In the rows, 128 means zero.
Facts:
{plikunom mevuk graskubrus pabron dosevum stustel flalek tretruk lurol truflu furin deski fekle brarik bedrin staskemal meflu flidezon buzin kastam vidil drubik lakloflu peri regozum pestaklin ramu natrabrel stigrugri rizutan fevam sopan batopli trinem dinok rade droflel rubrer pekon skipa lugidrer sipobrul vavoter sitre kugik tinon} π b
{statro stosketra skivu vegra defo kliber lustu vagok drufemes giflek nalibres mategur kadok flaskim dugru fetran tibru dramen nugre teror} π d
{purabrok drostestan sileskal vutro klako stubru livus verum plana stestun steplu skiflusto trezak rutruk mostek fluflis zupon plubrin bugom grake plivuk vipume bustok tazaklur klodil plibi stonedrak listul vilas dredru flogron dibril nopus brutam gedatrak metogror rafer tetrur mizek neso rokel vova flugrem flozavo ploplan gare losul bepi fizubrun pitek klafla plufli rople plustur broplun rezun siplik tristor gruplar ropok tastine biklim skuloza grupal fletre skiplanom bidrun drevum timi sistuk zisul skuri brakomas stusi viser triskam damul stane skisaflik stuplefun klutik dralir temir mukir traflak lesin dolam} π a
{ludristik rigak bruludru drotram brasti makas sogrek lobruk faklum stetris dotragos tises trisu dusto bruvur plafopu rudam bilol zaskir vuzas sumek suplo nuridru tisem skitris greven klupi skiflil zaril reper kupli reda} π c
{drevomir bukli lazo gredom nobi bisin drisem kanek restun tutrak fudros flobraze} π e
ω skiplanom <- statro
ω listul <- statro steplu meflu
ω fletre <- skivu stuplefun
ω bukli <- dosevum dinok
ω stane <- dosevum dusto flobraze
ω stustel <- rigak
ω flogron <- rigak flobraze
ω flozavo <- rigak
ω dolam <- rigak
ω sitre <- verum rokel
ω truflu <- verum rople
ω nalibres <- verum
ω dibril <- drotram
ω reper <- stestun dralir
ω skipa <- tretruk metogror dugru
ω flidezon <- steplu furin
ω trezak <- steplu
ω lazo <- lurol meflu klutik
ω nuridru <- lurol sumek temir
ω vova <- lurol bruvur plustur
ω pabron <- skiflusto drisem
ω zaril <- skiflusto plustur
ω mevuk <- lobruk
ω stubru <- mostek
ω fevam <- mostek tristor dralir
ω bisin <- fluflis rizutan timi
ω drostestan <- fluflis bustok stigrugri
ω ramu <- fluflis sumek
ω vuzas <- fluflis sumek
ω tutrak <- furin meflu
ω mukir <- furin rezun dugru vavoter
ω grake <- bugom greven
ω drevomir <- bugom regozum
ω stonedrak <- bugom traflak
ω drevum <- plivuk mategur
ω sogrek <- meflu
ω plikunom <- bustok nopus flobraze
ω vidil <- bustok tibru
ω nugre <- dotragos mategur greven
ω triskam <- tises regozum tristor
ω klako <- vilas
ω ludristik <- vilas sopan pekon
ω dredru <- dusto
ω fekle <- bruvur
ω neso <- bruvur mategur
ω plana <- bruvur pekon
ω vegra <- plafopu dugru klutik
ω gedatrak <- sumek
ω rudam <- sumek
ω suplo <- rokel kugik
ω peri <- rokel skuri
ω biklim <- regozum damul
ω vutro <- ploplan
ω vagok <- gare
ω faklum <- pestaklin dinok
ω klodil <- pitek
ω droflel <- plustur flaskim
ω bepi <- stigrugri
ω nobi <- stigrugri tastine
ω brasti <- rezun
ω rafer <- rezun
ω deski <- drisem
ω drufemes <- tastine
ω buzin <- tastine timi
ω fizubrun <- rizutan
ω lugidrer <- rizutan
ω kastam <- skuloza
ω lakloflu <- grupal
ω zupon <- dugru
ω kupli <- bidrun
ω bedrin <- fetran
ω bilol <- skuri
ω kanek <- skuri
ω plibi <- skitris
ω staskemal <- stusi
ω klupi <- rubrer
ω vipume <- viser
ω tetrur <- tibru stuplefun
ω skisaflik <- greven
ω gredom <- greven skiflil
ω tazaklur <- greven
ω flugrem <- stuplefun
ω makas <- fudros
ω stosketra <- dralir
ω kadok <- flobraze
[plikunom klako stustel makas flidezon tazaklur biklim] μ plana
[statro] μ viser
[purabrok plustur drisem triskam] μ stetris
[drostestan skiflusto rizutan] μ mategur
[sileskal vilas drubik] μ lakloflu
[stosketra ludristik lurol nuridru broplun tisem restun] μ truflu
[mevuk rade] μ fudros
[vutro drotram stonedrak tetrur mizek kadok kugik] μ fevam
[skivu lazo dinok rubrer lugidrer] μ bedrin
[pabron stestun plubrin meflu vova klafla skisaflik fudros sipobrul tinon] μ sogrek
[dosevum rudam regozum nalibres] μ bugom
[stubru brasti trezak bugom zaskir batopli] μ gare
[rigak rokel brakomas] μ furin
[vegra plana truflu plafopu stigrugri dramen reper] μ nopus
[livus rutruk stetris nobi peri] μ staskemal
[verum sumek traflak] μ trisu
[bruludru brarik dotragos bisin skuloza tutrak skipa] μ temir
[defo dibril metogror trinem] μ stubru
[flalek fekle bustok giflek rople] μ plufli
[kliber faklum mostek neso kanek skitris mukir] μ drufemes
[tretruk bedrin tises vuzas flozavo bepi pestaklin mategur dralir kupli reda] μ siplik
[steplu flugrem pitek drevum] μ deski
[lobruk bukli vidil gedatrak flaskim sopan stane klupi] μ kastam
[drevomir vagok gredom rezun gruplar fletre sitre] μ peri
[fluflis brutam tristor] μ brasti
[zupon buzin grupal flobraze] μ plafopu
[lustu stuplefun] μ stusi
[grake teror] μ batopli
[plivuk ploplan] μ sipobrul
[vipume dolam] μ drevum
[klodil flogron suplo zisul] μ zaskir
[plibi natrabrel pekon] μ skisaflik
[listul trisu dredru drufemes] μ bilol
[kastam fevam viser] μ graskubrus
[dusto timi tibru] μ vegra
[bruvur vavoter] μ stuplefun
[rafer fizubrun] μ listul
[losul damul klutik] μ stestun
[ramu tastine fetran sistuk lesin] μ brakomas
[ropok greven nugre] μ sileskal
[dugru droflel] μ tinon
[skiplanom skiflil] μ skuloza
[bidrun] μ vuzas
[skuri] μ bisin
[zaril] μ steplu

Known rows:
[145  97 104 115 120 165 147 111 120 112 125 132 145 173 140 148 106 170
  45 130 149 127 138 142 105 139 153 119 159 124 141 152 169 151 106 159]: greven
[101 138 137 170 100 165 104 108 135 116 167  94  62 151 142 144  94 143
  73 165  99 137 174 130  76 153 128  80 141 188 100 134 170 143 143 152]: lobruk
[111 117 126 127 153 134  70 129 121 150 108 134 152 165 142 109 151 143
 123 118 112 101 126  89 147 154 103 141 108 133 119 149 115 106 123 155]: tutrak
[146 107  84  94 149 144 133 129 139 107 120 157 148 156 127 133 129 142
  84 126 120 117 126 140 131 164 105 132 112 132 123 126 132 150 122 152]: rubrer
[ 87 111 104 110  89 121 151  73 154 105 103  70 185 156 173 116 116 158
 149  94 125 110  94 130 149 114 131 107 111 123 121 100 169 162 119 137]: tibru
[115 137 174 107 142 104  73 110 130 145  89 149 159 156 123 150 147  96
 115  61 144 165 124 137 114 142 117 166  98 137 139 171 122 106  98 150]: trezak
[ 75 151 121 114  89 129 129  82 154 116 116  81 199 147 108 107 129 146
 190  57 123 100 113  98 161 132 125  75  92 105 108 113 154 167 103 108]: buzin
[149 109  91  94 161 149 116 156 130 117 131 158 141 135  81 119 139 136
 111 114 116  91 138 107 159 173 111 124 124 102 110 132 126 152 103 136]: pabron
[138 125 120  92 156 135 127 112 129 121 134 136 115 143 125 135 119 125
  97 123 128 122 126 129 125 152 123 139  94 135 106 149 144 132  88 145]: purabrok
[100 175 159 152 128 181  90 106 128 136 175  75  61 110 108 127  96 122
 127 138  97 134 165 122  97 152 112  84  90 185  85 136 152 133 124 122]: tetrur
[128  74  77 101 167 144 130 185 144 129 100 157 161 181 159 156 121 177
 102 139 131  97 123 139 125 164 105 161 125 119 115 114 108 133 120 172]: meflu
[137 124 119 111 143 161  95 111 113 126 140 117 164 148  96 112 128 124
  79  98 138 105 158 106 161 146 135 105 155 109 141 157 150 162 111 136]: nugre
[132 116 111 110 131 129 112 105 130 117 117 126 148 144 132 120 128 122
  82 115 115 118 135 126 143 145 117 124 138 137 125 130 142 153 123 153]: giflek
[139 135 166 105 125  71  74  67 130 103  99 165 140 146 115 125 163  58
  85  64 104 185 124 150 138 147 117 137 141 137 157 153 139 144 129 147]: nalibres
[130 125 130  99 147 139 127 114 132 122 126 129 118 142 128 134 127 129
 107 119 125 129 125 128 128 149 126 146  94 130 109 146 148 136  94 144]: ropok
[141 102 103  88 169 144 130 133 126 120 139 152 108 163 144 158 107 159
 112 112 133 117 108 135 120 147 137 148 113 119 124 149 148 150  95 150]: skiflusto
[131 143 177  91 132 105  94  84 122 127  97 151 146 143 122 152 137  92
 104  50 133 190 112 159 106 136 125 167 105 137 155 167 146 122 102 140]: zisul
[ 91 121 113 119  63 108 167  72 162 100  90  84 177 163 159 123 116 155
 128 118 135 112 104 114 131 118 141  98 104 124 108 110 176 147  99 142]: dusto
[128 122 108 104 134 136 120 116 134 113 119 134 145 149 118 122 138 131
 102 113 115 132 138 137 131 159 110 119 113 129 121 130 139 151 126 142]: brarik
[111  80 179 133 161 127 100 202 116 151  90 109 132 112 112 115 154 136
 150 137 118 149 173  97 145 138 143 173 118  80  86 132 117  84  90 128]: listul
[126 116 129 100 147 137 132 110 128 120 126 127 117 148 142 135 116 136
 103 121 124 138 119 137 118 143 126 144  96 132 114 144 150 134  97 142]: pitek

Rows:
No name comes twice in this set of rows, the named rows included.
[141  83 215 109 132 143 130 131  85 132  68 122 164 131 139 134 144 142
  74  83 137 245 149 188 106 109 166 184 148  80 165 156 165  95 104 129]	bugom
[ 92 119 115 108  87 127 163  52 139 105 101  76 185 164 199 100 123 190
 162 103 108 116  64 131 142 117 119 111  80 120 117 103 173 133 117 144]	flobraze
[144  88 154 121 145 108 122 159 120 102 107 146 108 116  91  85 178 116
 121 141  72 162 168 117 168 161 136 137 136  74  97 116 133 132 119 119]	peri
[ 89 124 135 167 137 179  78 115 131 126 192  92  65 167 158 138  94 148
 102 139  93 131 169 131  90 151 123  73 161 174 122 130 164 166 160 144]	flaskim
[140 138 160  88 106 112 118  87 133 111  80 142 180 135 129 152 144 109
 101  47 116 195 102 195 111 145  97 156 124 157 166 134 140 130 141 151]	dosevum
[ 50 122 129 124 116 104 117  96 158 138  92  86 178 188 158 110 137 139
 156 104 154 101 128  80 142 126 127 119  63  97  96 138 142 125  72 127]	zupon
[148 144 171 104 103  58  84  72 139 104  89 176 127 144  91 134 161  57
  87  65 108 181 135 129 127 148 132 131 141 133 144 166 146 133 108 145]	suplo
[109 128 129 112 167 121  84 146 133 155 108 133 146 144 113 127 131 109
 115 126 142 101 148  89 137 158 107 157  79 138  94 152 106 103  83 150]	mukir
[144 111 112 109 104 125 150 104 143 107 103 120 142 131 131 155 106 150
  81 137 122 126 110 143 107 137 129 133 131 159 114 122 155 132 120 167]	rigak
[ 72 155 122 114  77 121 137  73 160 113 106  67 212 135 110  92 133 138
 179  68 123  99 110 101 166 133 113  76  69 108 104 105 158 156  99 107]	plikunom
[126 123 109 118 145 154  92 132 132 123 143 144 149 161  99 136 134 142
 126  79 124 114 139 117 142 161 125  99 138 106 131 144 143 161 119 126]	fekle

The same things again, as new rows of numbers:
Known rows:
[138 107 143 131 120 126 116 125 147 124 111 133 117 141 126 154 124 143
 121 133 143 104  98 116 121 135 119 115 123 118 126 128 104 135 145 136]: zaril
[107 134 188 126 108 131 112 118 156 119 132 123 155 145 121 152 124 129
 110 163 133 134 113 137 120 133 133 126 133 129 127 126 109 135 137 153]: plustur
[125 138 172 132 113 136 115 123 145 121 137 132 149 141 115 157 130 123
 108 153 131 129 116 120 114 144 118 120 129 132 123 125 121 130 157 133]: skiflil
[ 89 175  84 125 104 145 186 116  67 130 164 106 117 146 107  46 136  85
 160 131  91 158 204 126 147  86 160 173 141 171  98 137 153 108 101 134]: skuloza
[143 143  44 112 140 137 189 130  74 137 133 116 102 115 126  45 154  86
 183  86 105 148 195 117 155  95 148 170 121 160 122 130 166 117  89 113]: lakloflu
[159 105 132 119 151 124 108 134 152 129 113 140 134 104 143 148 138 132
 126 113 143 123 106 130 126 146 116 115 117 113 149 121 132 138 126 116]: drubik
[124 116  73 138  98 129 165 130  47 149 143 126  68 150 104  30 169  80
 142  91 113 114 175 107 139  79 157 133 125 165  97 165 144 115  89 116]: zaskir
[148 110 139 123 141 126 112 147 141 117 117 138 127 126 136 149 137 138
 119 111 138 109  98 109 128 143 112 108 111 110 129 128 118 136 140 117]: vagok
[104 141  60 123 109 138 184 116  70 134 138 106  84 151 120  43 127 107
 169 108 104 132 187 124 156  75 168 172 134 157 103 140 135 114  92 136]: listul
[148  98 149 129 135 120 102 152 135 126 117 145 121 127 132 140 150 130
 107 104 145 103  95 113 122 137 115  96 110 113 130 138 119 137 133 113]: nalibres
[154 106 133 138 150 106 131 157 162 139  81 119 141 109 147 156 129 144
 140 114 141 136 123 146 114 136 119 117 133 119 178 125 139 141 161 111]: flidezon
[108 114  77 142 102 122 157 120  41 157 152 130  72 146 109  16 156  92
 138  94 116 120 183 122 151  74 169 132 137 152 104 162 142 113  68 122]: stubru
[104 145  50 129 115 135 184 118  64 137 141 114  84 141 119  46 127 110
 169 108 103 134 188 124 155  81 158 164 136 151 100 143 140 111  88 133]: plufli
[151 106 141 127 140 127 106 156 134 123 120 146 122 122 137 145 146 128
 108 107 142 102  95 115 122 141 110  98 109 112 122 135 124 132 135 116]: kadok
[126 128 181 135 108 135 102 124 142 125 140 137 142 141 116 150 143 117
  93 151 132 122 108 121 110 143 123 107 125 133 122 135 123 130 151 129]: lobruk
[164 102 139 122 150 129  98 146 139 134 117 152 132  98 142 144 153 114
 109 108 148 113 102 139 117 150 111 100 110 117 135 130 139 131 114 116]: vidil
[149 127 178 119 137 134 103 135 151 127 135 138 164 109 129 144 158 103
 104 133 136 141 117 133 115 153 121 113 118 133 145 123 146 136 131 119]: kugik
[144 145 160 139 143 121 139 165 156 134 102 121 181 104 134 158 141 109
 131 137 134 160 144 153  98 148 107 121 132 138 164 121 157 129 168 118]: stigrugri
[113 122 100 152 128  64 150 138 170 133  94 130 119 110 118 186 136 172
 162 169 110 139 103 104 108 137 108  79 146  99 139 180 122 158 128 137]: ludristik
[120 106 139 135 126 121 100 123 137 128 123 140 115 131 136 147 113 153
 111 135 143 106 100 135 127 131 129 108 134 104 125 134 104 131 122 137]: livus
[121 107 144 131 123 119 106 121 144 127 118 137 118 133 133 150 116 153
 115 139 142 108  97 133 129 130 128 111 131 105 125 135 101 135 118 144]: neso

Rows:
No name comes twice in this set of rows, the named rows included.
[123 161  83 102 125 149 184 124  89 129 157  93 124 129 120  55 154  79
 163 101  85 172 203 124 146  96 166 180 130 185 132 125 181 126 118 100]	furin
[120 109 138 167 130 100 122 132 135 147  99 130 132 132 134 140 102 173
 128 136 144 124 133 139 124 127 129 108 154 100 162 131 112 128 154 125]	biklim
[146 118  66 119 127 128 167 138  60 151 138 126  92 118 120  25 180  69
 157  75 113 135 186 120 148  87 155 144 118 165 123 151 168 122  72 104]	batopli
[129  96 149 158 133 116  85  90 112 146 139 155 124 137 125 111 107 179
 107 129 148 112 131 110 155 134 136 108 151  90 157 114 103 126 126 118]	triskam
[111 114 125 157 129  91 133 143 150 138  93 126 126 122 136 162 109 167
 137 146 133 127 115 143 114 125 122 101 150 101 147 150 114 137 140 138]	klako
[136 110 134 165 127 106 134 140 140 141  91 128 127 137 129 152 114 161
 133 133 143 119 128 125 113 132 117 109 143 112 155 131 115 128 176 121]	reper
[153 144 172 119 134 118 103 126 157 133 129 121 172 123 120 156 135 113
 103 145 136 147  96 144 102 154 111 128 102 147 147 109 147 126 129 133]	drisem
[143  92 118 116 153 121  83 137 151 130 133 129 103 100 155 162 121 159
  97  95 122 119  97 140 122 145 133 102 131 114 160 130 149 148 143  75]	skipa
[ 97 144 114 140  90 133 159 119  47 150 171 122 108 152  97  18 165  69
 128 117 106 146 201 123 144  80 171 143 139 172 105 157 154 110  82 125]	bugom
[171 121 131 112 156 147 125 118 170 113 103 131 139 109 155 150 140 138
 141 135 132 128 107 126 137 155 131 128 102 115 138 118 138 133 130 134]	droflel

The same things again, as new rows of numbers:
Known rows:
[114 115 150 108 118  86 143 124  84 122 141 120 129 109 128 135 126 133
 131 117 109 145 150  23 122 131 147  95 144 129  78 111 109 136 130 152]: klako
[125 133 107 136 125 132 136 130 120 127 114 133 124 127 132 132 127 147
 132 118 123 114 119 103 130 137 138 137 116 133 123 131 132 145 134 132]: tises
[122 134 104 137 141 145 138 124 122 143 120 134 117 140 134 139 132 133
 125 123 126 128 124 108 124 191 127 136 157 140 132 114 135 141 142 133]: sopan
[128 131 107 122 127 128 133 126 135 138 119 133 118 127 135 136 121 130
 130 110 123 117 119 129 130 121 137 144 127 128 127 127 137 144 136 136]: brutam
[123 121 151 141 139 135 130 130 126 137 148 130 128 128 130 128 127 126
 125 118 126 139 120 183 137 117 139 135 129 117 170 143 153 128 138 113]: vuzas
[123 129 129 149 137 144 140 132 125 141 135 133 132 135 129 126 128 135
 137 120 126 113 115 162 129 110 136 140 108 124 161 154 167 133 139 114]: stubru
[127 133 124 117 123 119 137 129 132 130 116 132 120 125 137 139 121 129
 131 109 125 129 123 116 134 122 139 138 134 124 117 127 121 137 136 137]: flugrem
[121 125 131 151 138 137 129 132 123 143 146 134 131 131 130 131 123 135
 129 123 120 128 120 159 126 121 135 137 112 123 157 142 162 131 137 114]: stetris
[122 127 115 129 128 141 132 125 126 135 123 130 121 128 138 138 117 138
 130 115 130 123 128 124 127 143 130 133 129 124 115 116 131 142 133 130]: giflek
[118 128 119 125 125 141 124 131 129 144 124 135 115 126 131 143 133 142
 130 131 121 113 126 177 125 157 136 137 137 125 112  97 126 155 132 120]: meflu
[125 128 120 123 126 138 135 130 126 133 116 130 124 136 136 144 122 133
 128 121 134 116 124 139 123 147 130 137 131 124 103 105 132 142 137 125]: rade
[125 130 119 114 122 119 136 125 123 135 117 130 120 129 136 138 118 131
 130 110 123 125 126 107 130 115 134 137 130 124 112 125 125 141 135 142]: vipume
[117 132 125 118 122 134 126 132 120 145 117 134 115 130 134 146 125 141
 136 130 125 110 129 165 125 146 132 135 140 121  98  96 115 155 133 126]: vavoter
[119 122 140 146 138 146 131 134 126 142 139 133 135 138 131 137 125 132
 128 129 131 119 121 177 120 140 131 133 114 121 136 124 160 131 138 104]: sipobrul
[127 135  94 135 124 132 139 130 130 130 110 135 121 126 133 133 130 145
 132 114 124 108 116 113 131 135 140 144 116 138 127 134 137 148 134 131]: tristor
[123 125 119 154 137 139 131 132 136 146 145 137 129 130 130 131 126 134
 127 121 117 121 116 169 126 121 138 143 109 127 159 146 169 131 137 113]: gare
[119 132 108 125 122 125 127 130 128 146 124 136 112 121 132 139 129 141
 134 122 110 118 124 152 129 131 138 141 129 128 127 122 126 154 131 133]: rezun
[130 114 113 114 118 125 122 129 140 130 118 128 130 131 136 148 108 131
 116 117 136 105 125 163 115 109 130 141  93 114  68  86 152 144 129 121]: kugik
[123 134 111 123 125 131 128 126 133 149 121 135 113 123 133 138 127 135
 136 118 117 114 120 157 130 122 138 146 130 127 133 121 131 156 134 132]: metogror
[127 130 126 121 127 123 136 128 132 133 120 130 121 127 136 137 120 128
 133 109 128 128 122 125 134 115 136 139 132 123 125 129 127 135 137 135]: fletre
[113 124 154 108 115  99 128 138  87 125 107 135 110 138 141 144 107 149
 113 132 113 154 147  83 132 158 124 121 115 113  95 143  81 118 120 141]: tisem

Rows:
No name comes twice in this set of rows, the named rows included.
[111 108 178 120 128 100 140 127  76 130 161 122 135 118 124 125 130 133
 124 125 108 149 147  77 124 128 142  95 131 121 122 135 137 123 129 134]	plana
[100 116 187 130 127 129 128 134  78 145 154 127 124 130 131 134 119 145
 138 138 117 144 150 151 124 133 129 102 131 105 129 135 120 128 126 118]	vegra
[108 114 181 122 128 111 129 143  83 137 135 132 128 152 137 146 103 137
 115 143 123 151 149 132 114 147 118 110 105 103  98 137 120 103 126 118]	truflu
[110 118 171 145 127 101 133 148 107 122 150 136 131 118 132 138 129 147
 123 134 103 159 142 106 131 153 145 112 114 120 128 155 113 110 126 119]	nopus
[114 117 147 112 117  89 149 126  77 115 132 119 133 111 126 131 131 143
 133 117 112 138 148  11 125 134 148  94 139 130  83 118 111 137 130 153]	tazaklur
[114 127 129 146 131 131 124 133 126 152 145 138 120 123 128 134 132 139
 132 130 107 123 123 182 127 129 140 138 121 124 156 136 148 143 131 116]	steplu
[111 126 143 150 135 149 123 137 121 153 147 136 126 132 127 138 132 142
 134 141 118 114 126 218 120 147 134 134 119 120 142 118 151 142 134  99]	furin
[118 128 125 124 125 141 127 132 123 144 123 133 121 130 133 144 128 140
 134 129 127 114 126 168 123 144 132 136 132 122 108 100 126 151 135 121]	tretruk
[114 120 149 116 116  91 132 141 103 116 127 132 118 114 135 142 126 144
 115 124 103 160 145  63 134 167 146 113 136 124  97 130  87 124 123 144]	timi

